[[ -7   3   4]
 [ -1  10 -12]
 [-11  13  13]
 [-37 -10 -29]]
->
[[ -1  10 -12]
 [-11  13  13]]

[[-10   5 -10   7  -6]
 [ -9   3  -6   6  -4]
 [ -8   3  -6   5  -4]
 [ 14  -1  -6 -15 -45]]
->
[[-9  3 -6]
 [-8  3 -6]]

[[ 13  39  -6   5]
 [-15   1  -1  10]
 [ 29   4  13 -34]
 [ 29  -8  -3  10]
 [ 35   8  -3 -11]]
->
[[-15   1  -1]
 [ 29   4  13]]

[[-21  -5 -28 -10 -13]
 [ 21   5  28  -8   7]
 [ 23  13  -8  28  39]
 [ -7 -11  28 -23 -31]]
->
[[21  5 28]
 [23 13 -8]]

[[-18  -6 -19 -11]
 [  2 -16  23  17]
 [-18  -6 -19 -11]
 [  7  38 -34 -29]
 [ 11   8  13   3]]
->
[[  2 -16  23]
 [-18  -6 -19]]

[[-18 -40   9]
 [-14 -21  13]
 [ 16  35 -19]]
->
[[-14 -21  13]
 [ 16  35 -19]]

[[ -8  12  -5  -1]
 [-11  11 -12  23]
 [-26  37 -26  31]]
->
[[-11  11 -12]
 [-26  37 -26]]

[[-11 -22  39]
 [ -1 -19  43]
 [-13  19 -21]
 [-16 -23  38]]
->
[[ -1 -19  43]
 [-13  19 -21]]
---
[[-20  32]
 [ -7  20]
 [ 20 -38]
 [  2  15]
 [-25   0]]
->
[32 -7]

[[ -3  16  22 -19  48]
 [-11  20  20  -1   3]]
->
[48 -1]

[[  1 -20 -17   0   2]
 [  8  -2  -7  -9  11]
 [ -7 -45 -35 -12  -7]
 [ -2  10  12  17  -6]]
->
[  2  -9 -35  10]

[[  3  38]
 [ 22   4]
 [  1  19]
 [-15  26]]
->
[38 22]

[[ 40  34  29]
 [  0  31  21]
 [  9   6 -18]]
->
[29 31  9]

[[37 31 15  9]
 [24 18 26  5]
 [22 12 22 11]
 [12 25 11 12]]
->
[ 9 26 12 12]
---
[[  1  20  12  21 -11  -9]
 [-23 -12 -10  14 -16 -18]
 [ 19   7 -11  30  -6 -16]
 [-14 -11   9 -25   4  15]
 [  1 -18  35  -1  -7 -30]
 [-14  -5  -5   7  -8  -8]
 [-22 -10  -9  12 -14 -16]]
->
[[  1 -18  35  -1  -7 -30]
 [-23 -12 -10  14 -16 -18]
 [-14 -11   9 -25   4  15]
 [-22 -10  -9  12 -14 -16]
 [-14  -5  -5   7  -8  -8]
 [ 19   7 -11  30  -6 -16]
 [  1  20  12  21 -11  -9]]

[[  3  13  11   9]
 [ -9  24  11   3]
 [-15  39  18   7]
 [ -4  12   4   7]]
->
[[ -4  12   4   7]
 [  3  13  11   9]
 [ -9  24  11   3]
 [-15  39  18   7]]

[[  1  -8  11   3  -8  -7  -4   4  -7   3   2  -4]
 [-11   1  -4  12  -5  -7  16  -8   7   0  -2  -1]
 [ 47  -1  25 -10   3   5 -13  41  -6  19   7   1]]
->
[[  1  -8  11   3  -8  -7  -4   4  -7   3   2  -4]
 [ 47  -1  25 -10   3   5 -13  41  -6  19   7   1]
 [-11   1  -4  12  -5  -7  16  -8   7   0  -2  -1]]

[[ 18  13  -2  -8  30  13  11 -21  14  37  -7  13 -28   2 -14 -10]
 [ -9  -6  18 -31 -19 -17 -12   0  30 -15 -11  31  30  21  28  -2]
 [ 10  33 -14   7  29   4   3 -26 -13  10   5  -9   2 -23 -39 -14]]
->
[[ -9  -6  18 -31 -19 -17 -12   0  30 -15 -11  31  30  21  28  -2]
 [ 18  13  -2  -8  30  13  11 -21  14  37  -7  13 -28   2 -14 -10]
 [ 10  33 -14   7  29   4   3 -26 -13  10   5  -9   2 -23 -39 -14]]

[[-14   9]
 [ 15 -15]
 [  8   3]
 [ 10  -5]
 [  7 -26]
 [ 12 -14]
 [-20  38]
 [  1 -11]
 [ 16  -9]
 [ 16  45]
 [-11 -35]]
->
[[-11 -35]
 [  7 -26]
 [ 15 -15]
 [ 12 -14]
 [  1 -11]
 [ 16  -9]
 [ 10  -5]
 [  8   3]
 [-14   9]
 [-20  38]
 [ 16  45]]

[[ -8 -10   9   0   9   8   0  -6 -10  -6]
 [  3   2  -2  -9 -16   5  -2   6   3   0]
 [ 20  36 -13  43  33  19  41 -10  29 -18]
 [ 23  39  -8  24 -19  47 -34 -14 -44  45]
 [-43  26 -38  11 -16 -19  21 -34  20  13]
 [  0  -2   2   0  -7   2  -1   0   1  -7]
 [ -4   0   0  30  -1 -34 -12  -7  -5   8]]
->
[[ -8 -10   9   0   9   8   0  -6 -10  -6]
 [  0  -2   2   0  -7   2  -1   0   1  -7]
 [ -4   0   0  30  -1 -34 -12  -7  -5   8]
 [  3   2  -2  -9 -16   5  -2   6   3   0]
 [-43  26 -38  11 -16 -19  21 -34  20  13]
 [ 20  36 -13  43  33  19  41 -10  29 -18]
 [ 23  39  -8  24 -19  47 -34 -14 -44  45]]

[[-12 -20  15   3  -5]
 [-23  26  37 -11 -12]
 [ 22   2  34  -8 -22]
 [ -4 -34  47  -1  -1]
 [ -6  17  -5  -9   7]
 [ 19 -14  11 -10   5]
 [ 20 -32   3   0   8]]
->
[[ -4 -34  47  -1  -1]
 [ 20 -32   3   0   8]
 [-12 -20  15   3  -5]
 [ 19 -14  11 -10   5]
 [ 22   2  34  -8 -22]
 [ -6  17  -5  -9   7]
 [-23  26  37 -11 -12]]

[[ 14   6  13  13 -13  -6 -19]
 [ 31  -5   0  18  -3 -27   9]
 [ 22 -15 -15  33  24  -2 -11]
 [ -9  13 -27 -49  -4  14  11]
 [-34 -32   6  -7  35 -35  12]
 [-12 -18 -38 -18 -20 -15  37]
 [-25 -12  15  -6   5  12 -11]
 [ -1  -6  -1  17  24  31 -19]]
->
[[-34 -32   6  -7  35 -35  12]
 [-12 -18 -38 -18 -20 -15  37]
 [ 22 -15 -15  33  24  -2 -11]
 [-25 -12  15  -6   5  12 -11]
 [ -1  -6  -1  17  24  31 -19]
 [ 31  -5   0  18  -3 -27   9]
 [ 14   6  13  13 -13  -6 -19]
 [ -9  13 -27 -49  -4  14  11]]
---
[[ 42 -13  13]
 [-18 -41  26]
 [  8  -7  12]]
->
[[ 42 -13]
 [-18 -41]]

[[-11 -29]
 [ 14 -35]
 [-15  32]
 [-28   5]
 [ 17  -6]]
->
[[-11 -29]
 [ 14 -35]]

[[-12 -18   7 -25]
 [ 13  21  -4  31]
 [-12 -14  48   0]]
->
[[-12 -18]
 [ 13  21]]

[[-39   5  36 -15  20]
 [-44   5  40 -15  22]
 [-44   5  36 -15  28]
 [ 28 -46 -23 -29  20]
 [-13  22 -45  23  20]]
->
[[-39   5]
 [-44   5]]

[[  5 -32  -1 -46  19]
 [ -3   8   9  23   4]
 [ 11  19  13   6  33]]
->
[[  5 -32]
 [ -3   8]]

[[ -3  -2   5  35  -1]
 [  1  -1  22  -1   0]
 [  0   2   0 -29   0]]
->
[[-3 -2]
 [ 1 -1]]

[[ 31  -8  37]
 [ 32 -22  30]
 [ 19 -21  14]]
->
[[ 31  -8]
 [ 32 -22]]

[[ 29  -4   0   5]
 [-20  -1 -41   7]
 [ -4 -12  35 -11]]
->
[[ 29  -4]
 [-20  -1]]
